Here is a tiny trained network, its code and every weight. The questions are about switching its units off for an input and a class, where a switched-off unit gives its printed mean instead of its output.

import numpy as np


def w(rows, s, z=0):
    codes = np.array(rows[::2]) - 128.0
    scale = np.full(codes.shape[1], s)
    scale[-1] = z or s
    return codes * scale


def norm(h):
    return h / np.sqrt((h * h).mean(-1, keepdims=True) + 1e-5)


def f(y):
    return np.maximum(y, 0)


def log_softmax(a):
    a = a - a.max(-1, keepdims=True)
    return a - np.log(np.exp(a).sum(-1, keepdims=True))


def net(x, mask):
    res = np.array(x, float).reshape(1, 6) / 4 @ E
    u = 0
    for l in range(2):
        y = f(norm(res) @ A[l][:, :-1].T + A[l][:, -1])
        res = res + np.where(mask[u : u + 16], y, B[l][:, -1]) @ B[l][:, :-1]
        u += 16
    return log_softmax(norm(res)[-1] @ U[:, :-1].T + U[:, -1])


A, B = {}, {}
E = w([
[113,87,151,94,99,136,60,190,73,222,1],'x0',
[124,165,173,224,173,67,121,107,117,171,142],'x1',
[69,189,160,174,145,16,114,236,56,153,16],'x2',
[113,63,99,133,87,111,159,168,142,155,104],'x3',
[78,110,91,125,122,143,217,150,105,252,98],'x4',
[135,106,58,157,106,166,140,110,123,70,87],'x5',
],0.0023)
A[0] = w([
[118,110,148,135,123,113,136,115,128,113,201,47],'L0N0',
[113,119,146,165,128,115,113,113,115,40,159,67],'L0N1',
[148,101,121,115,136,127,93,155,93,88,114,56],'L0N2',
[137,138,87,101,139,158,157,116,114,168,159,160],'L0N3',
[134,193,138,211,171,111,98,83,137,35,169,2],'L0N4',
[150,43,99,138,125,151,152,94,152,130,211,96],'L0N5',
[149,160,164,128,141,130,114,110,116,191,148,149],'L0N6',
[137,179,182,132,147,59,136,157,134,135,203,59],'L0N7',
[117,170,100,111,144,96,180,181,124,84,136,36],'L0N8',
[138,123,167,185,129,99,72,127,123,234,128,134],'L0N9',
[114,144,132,157,134,103,138,158,123,255,76,74],'L0N10',
[154,75,126,100,145,146,106,146,105,178,128,87],'L0N11',
[139,107,155,76,113,105,71,188,107,73,93,5],'L0N12',
[114,137,148,93,133,131,99,134,114,101,81,84],'L0N13',
[118,94,130,187,106,84,138,160,121,58,82,97],'L0N14',
[112,162,132,179,125,71,138,199,120,146,39,125],'L0N15',
],0.0052,0.00096)
B[0] = w([
[178,199,72,57,213,146,118,190,132,121,212,172],'L0N0',
[185,177,162,185,78,35,122,113,138,172,92,189],'L0N1',
[114,186,134,89,92,99,152,135,185,156,152,157],'L0N2',
[127,73,172,61,106,109,159,124,145,178,105,173],'L0N3',
[187,200,185,168,48,92,35,190,80,84,145,235],'L0N4',
[70,91,134,140,68,198,156,41,43,112,156,224],'L0N5',
[81,132,13,146,130,136,153,112,165,169,114,177],'L0N6',
[151,84,144,131,156,132,16,117,39,210,205,206],'L0N7',
[153,108,158,77,92,187,210,102,195,110,132,167],'L0N8',
[48,145,119,126,172,154,167,163,176,240,115,225],'L0N9',
[150,88,201,204,142,29,192,152,132,149,116,249],'L0N10',
[84,156,114,149,41,79,88,136,121,81,88,173],'L0N11',
[92,153,104,109,62,151,72,80,241,121,93,187],'L0N12',
[117,230,83,29,84,119,154,186,138,139,173,164],'L0N13',
[110,83,2,139,183,161,161,117,137,164,96,188],'L0N14',
[198,34,72,165,170,206,173,117,93,150,207,254],'L0N15',
],0.0053,0.005)
A[1] = w([
[81,107,125,98,209,181,231,72,124,85,96,2],'L1N0',
[128,76,107,100,159,220,103,100,87,72,70,69],'L1N1',
[178,161,172,135,145,124,70,136,63,31,129,36],'L1N2',
[132,185,64,134,171,186,65,87,129,102,203,123],'L1N3',
[63,132,83,84,160,133,106,157,89,172,56,124],'L1N4',
[171,119,189,160,155,89,77,92,104,18,148,56],'L1N5',
[114,129,109,144,200,80,109,209,124,183,25,79],'L1N6',
[100,156,126,194,222,98,159,162,138,150,106,15],'L1N7',
[141,168,215,50,104,106,120,103,56,129,95,151],'L1N8',
[153,98,88,167,115,172,136,127,99,69,61,166],'L1N9',
[89,103,167,144,156,102,185,177,94,190,111,85],'L1N10',
[188,89,169,155,203,113,165,128,165,156,111,66],'L1N11',
[85,49,172,117,141,120,56,105,61,158,130,95],'L1N12',
[68,77,172,139,134,134,155,156,141,131,50,154],'L1N13',
[94,181,140,86,115,88,55,141,255,60,15,60],'L1N14',
[110,188,143,148,131,120,59,211,67,147,138,141],'L1N15',
],0.0055,0.00096)
B[1] = w([
[99,121,132,58,56,186,116,144,133,55,132,169],'L1N0',
[138,159,78,117,131,143,214,188,124,121,203,160],'L1N1',
[153,170,149,224,23,82,132,127,102,99,153,200],'L1N2',
[99,152,186,162,175,52,94,160,144,164,69,212],'L1N3',
[167,106,180,218,137,90,129,110,127,94,139,179],'L1N4',
[153,195,106,197,93,127,104,168,2,104,132,193],'L1N5',
[190,62,75,92,200,122,160,174,111,146,237,225],'L1N6',
[215,35,90,95,135,117,104,174,132,120,147,210],'L1N7',
[117,85,65,153,129,146,150,154,136,153,163,171],'L1N8',
[118,80,183,70,178,127,125,139,124,174,184,163],'L1N9',
[182,112,83,188,130,130,87,142,148,107,48,254],'L1N10',
[168,143,80,114,126,86,110,181,160,132,96,201],'L1N11',
[82,158,152,78,213,154,168,98,187,70,143,181],'L1N12',
[147,198,129,174,170,138,79,66,114,120,83,190],'L1N13',
[187,207,162,9,115,103,119,200,190,128,15,182],'L1N14',
[80,117,138,113,98,170,195,44,121,78,135,205],'L1N15',
],0.0073,0.0048)
U = w([
[214,16,63,178,214,99,146,172,138,191,116,177],'0',
[41,155,197,106,218,119,88,61,133,183,185,97],'1',
[155,194,149,26,79,95,93,171,202,124,9,136],'2',
[58,76,152,173,134,160,147,22,134,127,3,75],'3',
[45,97,154,93,185,97,83,107,57,72,53,2],'4',
[66,73,112,28,84,231,210,89,123,88,181,157],'5',
[148,214,185,225,54,77,81,106,25,89,179,157],'6',
],0.0068,0.005)

Each question gives the input, the list of numbers given to net, and the class t.
The units are the neurons (one row each of A and B). Each row of codes is followed by its name. A weight is (code - 128) times the scale printed after its matrix; where a second scale follows, it is the last column's (A, B and U).
mask holds one flag per neuron, layer by layer. A switched-off neuron (its flag False) gives its mean, the last column of its row in B, instead of its output. The means were averaged over made-up inputs and are rounded, as every weight is.
A unit's drop is (log p(t) with every unit on - log p(t) with that unit switched off) / (log p(t) with every unit on - log p(t) with every unit switched off).
The circuit of an input: a set's keep is (log p(t) with only the set's units on - log p(t) with every unit switched off) / (log p(t) with every unit on - log p(t) with every unit switched off). Starting from the 12 units with the biggest drops (on a tie, the unit counted first), units are removed one at a time, each time the one whose removal leaves the highest keep (on an exact tie, the one counted first), for as long as the keep stays at least 0.8.
circuit, biggest first: the units of the circuit, biggest drop first
top k neurons: the k neurons with the biggest drops, biggest first
k most important neurons of layer l: the k neurons of layer l with the biggest drops, biggest first
drop of u: that unit's drop, to one decimal
input [7,-8,2,8,0,-5], class 2: top neuron	[L0N12]
input [6,-1,-6,-7,0,-5], class 1: top 3 neurons	[L0N12 L1N10 L0N4]
input [1,-8,-5,6,-7,-4], class 5: circuit, biggest first	[L0N5 L1N10]
input [5,-7,7,0,-6,3], class 2: top 2 neurons	[L0N12 L1N14]
input [-1,-4,-1,1,-7,0], class 2: circuit, biggest first	[L1N14 L0N15]
input [-6,7,4,-4,2,-8], class 1: circuit, biggest first	[L0N7 L1N12]
input [-4,1,2,-3,1,-7], class 1: circuit, biggest first	[L0N7 L1N12 L1N15]
input [5,-3,1,6,-3,4], class 2: circuit, biggest first	[L0N12 L1N14]
input [4,-4,-8,1,-5,1], class 5: top 2 neurons	[L0N5 L0N4]
input [6,-8,-6,2,5,-7], class 3: 2 most important neurons of layer 0	[L0N15 L0N11]
input [-4,-5,6,-6,-6,4], class 2: top 4 neurons	[L1N14 L0N12 L0N15 L0N5]
input [2,8,-7,6,3,3], class 3: top 2 neurons	[L0N15 L1N6]
input [-1,-1,-7,8,8,-8], class 3: top 2 neurons	[L1N6 L0N15]
input [6,0,-5,-2,0,-3], class 3: top neuron	[L0N4]
input [-3,4,-5,-3,2,-4], class 1: 2 most important neurons of layer 0	[L0N6 L0N3]
input [3,-3,-8,0,-7,1], class 6: drop of L0N9	0.6
input [0,-7,1,-5,-6,7], class 2: drop of L1N14	0.3
input [-8,7,-8,8,-3,1], class 6: drop of L0N0	0.0
input [2,-8,-4,-5,-2,-2], class 5: drop of L0N1	0.4
input [-4,-4,-3,7,-5,-5], class 6: top neuron	[L0N9]
